Small tables with named rows and columns. After each table, cells are looked up by row and column.

Zikivem:
	Sek	Gutuf	Fasazo	Kisumi	Zuzuku	Saka	Bag	Bafivi	Vevaz	Nisi
Zupidu	69	176	108	185	83	10	159	94	141	100
Nev	6	163	129	142	96	73	109	117	149	135
Piziz	71	76	180	95	145	163	168	161	179	166
Reg	240	75	106	112	131	169	151	141	95	117

Piziz, Bafivi => 161
Piziz, Vevaz => 179
Reg, Saka => 169
Piziz, Zuzuku => 145
Zupidu, Bag => 159
Nev, Kisumi => 142
Zupidu, Saka => 10
Piziz, Gutuf => 76
Reg, Gutuf => 75
Zupidu, Sek => 69
Nev, Saka => 73
Nev, Vevaz => 149
Piziz, Sek => 71
Reg, Sek => 240
Nev, Gutuf => 163
Reg, Zuzuku => 131

Table Sebar
         Zal  Pas  Pip  Nar  Savirod  Sedomir  Bav  Lubimi
Pamukoz    4   49   78   37       67       45   41      49
Kap       25   47   68   45       46       40   35      46
Zogu       4   16   26   49       61       63   35      56

Pamukoz, Bav => 41
Kap, Pas => 47
Zogu, Zal => 4
Zogu, Nar => 49
Zogu, Sedomir => 63
Pamukoz, Savirod => 67
Pamukoz, Lubimi => 49
Pamukoz, Nar => 37
Zogu, Pas => 16
Kap, Nar => 45
Kap, Pip => 68
Kap, Zal => 25
Zogu, Pip => 26
Kap, Bav => 35
Zogu, Bav => 35
Pamukoz, Pas => 49
Zogu, Savirod => 61

Zumi:
cols = Zir, Nen
Zupor: [17540, 55868]
Fazozu: [-33855, -43726]
Vupu: [27869, -45010]
Zez: [-47544, 1576]
Roluv: [-80610, 40086]
Vapun: [680, -56387]

Nen of Roluv = 40086
Zir of Zupor = 17540
Zir of Roluv = -80610
Nen of Fazozu = -43726
Zir of Vapun = 680
Zir of Zez = -47544
Zir of Fazozu = -33855
Zir of Vupu = 27869
Nen of Zez = 1576
Nen of Zupor = 55868
Nen of Vupu = -45010
Nen of Vapun = -56387

Table Zevad
	Zavepo	Mov	Mabuver	Gid	Nerem
Tusur	-36.15	3.61	-1.77	15.99	-40.90
Tazeri	-90.22	7.30	11.32	20.54	-16.21
Rop	53.05	35.05	-5.93	18.22	-73.51
Palodig	35.88	-0.64	67.24	-21.35	15.51
Zag	48.57	13.33	-29.44	2.40	-8.25
Bet	28.43	-49.98	11.59	-42.72	-64.46
Zigine	32.03	-37.17	-7.86	-26.97	16.69

What is the Mabuver of Zigine in Zevad? -7.86
What is the Nerem of Tazeri in Zevad? -16.21
What is the Mabuver of Bet in Zevad? 11.59
What is the Gid of Palodig in Zevad? -21.35
What is the Mabuver of Tusur in Zevad? -1.77
What is the Gid of Bet in Zevad? -42.72
What is the Gid of Zag in Zevad? 2.40
What is the Gid of Tazeri in Zevad? 20.54
What is the Nerem of Zigine in Zevad? 16.69
What is the Mov of Tusur in Zevad? 3.61
What is the Nerem of Tusur in Zevad? -40.90
What is the Zavepo of Tazeri in Zevad? -90.22
What is the Zavepo of Bet in Zevad? 28.43
What is the Mov of Bet in Zevad? -49.98
Row with the largest Mabuver: Palodig

Pezo =
,Rutiz,Guso,Zot,Dosi,Nutufed,Bibi,Tobuseb,Rul,Bag
Zuf,132,89,139,74,150,127,115,132,42
Venok,110,56,45,134,150,146,149,128,99
Gufetis,112,24,107,79,130,72,82,80,115
Vogunud,193,71,133,146,98,41,162,127,62
Seg,110,71,252,74,125,105,118,143,162

Vogunud, Zot => 133
Venok, Tobuseb => 149
Venok, Bibi => 146
Gufetis, Bibi => 72
Venok, Guso => 56
Vogunud, Guso => 71
Vogunud, Rutiz => 193
Vogunud, Nutufed => 98
Seg, Zot => 252
Seg, Nutufed => 125
Zuf, Guso => 89
Venok, Bag => 99
Vogunud, Rul => 127
Vogunud, Bibi => 41
Vogunud, Dosi => 146
Gufetis, Rutiz => 112
Seg, Guso => 71
Venok, Zot => 45
Seg, Tobuseb => 118
Zuf, Nutufed => 150

Table Gazito
|  | Zez | Kofili | Lesagon | Lasa | Revolo | Padimo | Num |
|---|---|---|---|---|---|---|---|
| Bapava | 50 | 57 | 21 | 74 | 86 | 52 | 55 |
| Gubu | 26 | 59 | 63 | 41 | 31 | 61 | 63 |
| Tuz | 30 | 83 | 72 | 52 | 38 | 17 | 76 |
| Luvu | 57 | 38 | 29 | 37 | 53 | 41 | 44 |
| Kavaze | 47 | 61 | 44 | 60 | 68 | 41 | 46 |
| Roguf | 41 | 55 | 28 | 48 | 42 | 1 | 48 |
| Lom | 60 | 27 | 65 | 21 | 12 | 40 | 52 |

What is the Zez of Kavaze in Gazito?
47
What is the Kofili of Lom in Gazito?
27
What is the Zez of Roguf in Gazito?
41
What is the Padimo of Roguf in Gazito?
1
What is the Num of Roguf in Gazito?
48
What is the Lesagon of Kavaze in Gazito?
44
What is the Lesagon of Tuz in Gazito?
72
What is the Kofili of Roguf in Gazito?
55
What is the Revolo of Tuz in Gazito?
38
What is the Kofili of Luvu in Gazito?
38

